[[ 40  14  -3  -8 -15  18  20  36   5   2 -11  20   1  37]
 [-40 -18   1  13   3 -28  -4 -30  18   0  -9 -22 -10 -33]
 [-12   7  13  25 -15  21 -25 -19   5 -22 -11  20 -11 -23]
 [ 62  24  -5   3 -29  29  33  55   8   8 -20  33   2  60]
 [-35 -21  24  21  12 -14 -31 -38  11 -25   1  13 -22 -45]
 [ 11   0  28  21   2  21 -28  -3   1 -29   2  49 -16  -9]]
:
[[-40 -18   1  13   3 -28  -4 -30  18   0  -9 -22 -10 -33]
 [ 62  24  -5   3 -29  29  33  55   8   8 -20  33   2  60]
 [ 11   0  28  21   2  21 -28  -3   1 -29   2  49 -16  -9]]

[[  1  36  24   2  53   5]
 [-10 -12  38   0 -67 -25]
 [  4  -5 -13   2 -44   2]
 [  1  -9   0   2 -10 -11]
 [  9   2 -22   2   0  10]
 [  1 -12 -13   2   7  -3]
 [  6   3 -17   2  -9  20]
 [-63 -70   5 -13  -7 -43]
 [-21  -5   0   2  -7  46]
 [ -6  -5 -11   2  -7  18]
 [  1  14  26   2   2  -9]
 [ 10  20  13   2   2   2]]
:
[[-10 -12  38   0 -67 -25]
 [  1  -9   0   2 -10 -11]
 [  1 -12 -13   2   7  -3]
 [-63 -70   5 -13  -7 -43]
 [ -6  -5 -11   2  -7  18]
 [ 10  20  13   2   2   2]]

[[ 49  -5  73  26  58  71  32]
 [ 14  17  14  -5   4 -15 -24]
 [  7 -13  -2   8  -2  12  15]
 [ 16  12   1  -4  -8 -23 -24]
 [-17  13 -23 -32 -23 -55 -54]
 [-19  10 -34 -33 -33 -62 -55]]
:
[[ 14  17  14  -5   4 -15 -24]
 [ 16  12   1  -4  -8 -23 -24]
 [-19  10 -34 -33 -33 -62 -55]]

[[ 11 -18  37  -5   0  34 -24   8]
 [ 15  15 -48  17  16  12  18 -10]
 [ -6  -6 -30  27  25 -11   5  28]
 [ 16 -30  51  11   9  58 -44  15]
 [ -5   2 -27  23  36 -14  16  19]
 [ -4 -21  19  24  37   2  -9  40]
 [  9 -35  45  -6   7  37 -25  34]]
:
[[ 15  15 -48  17  16  12  18 -10]
 [ 16 -30  51  11   9  58 -44  15]
 [ -4 -21  19  24  37   2  -9  40]]

[[-13 -14   2  -4   0   3 -32   2   9   0   7   7  -7]
 [ 13  -6 -10  21  14  -7 -64   8 -18   2   7  -7   4]
 [-19   1   4  -5   4  12  -3   2   3  -9   7  -9  11]
 [ 47 -11   2 -26  -1   5  14   1  -4   5   4   2  -3]
 [ -5   6  -3 -20   6  -9  22   0   3   9  -6   3  -9]
 [ 65  -4   1 -11   8   0  14   6   6  -5  -3  10  -1]
 [ 13  -6  -1  -1 -10   0  18   8   7  -3 -11  11 -16]]
:
[[ 13  -6 -10  21  14  -7 -64   8 -18   2   7  -7   4]
 [ 47 -11   2 -26  -1   5  14   1  -4   5   4   2  -3]
 [ 65  -4   1 -11   8   0  14   6   6  -5  -3  10  -1]]

[[ -7  50 -17   9 -16  -8  38  51 -20 -60 -18 -20]
 [ 27 -34  23 -36 -29  18 -29 -46  32   9 -30  33]
 [ 33   1  34 -26 -29  34   4 -16  37 -24 -40  31]]
:
[[ 27 -34  23 -36 -29  18 -29 -46  32   9 -30  33]]
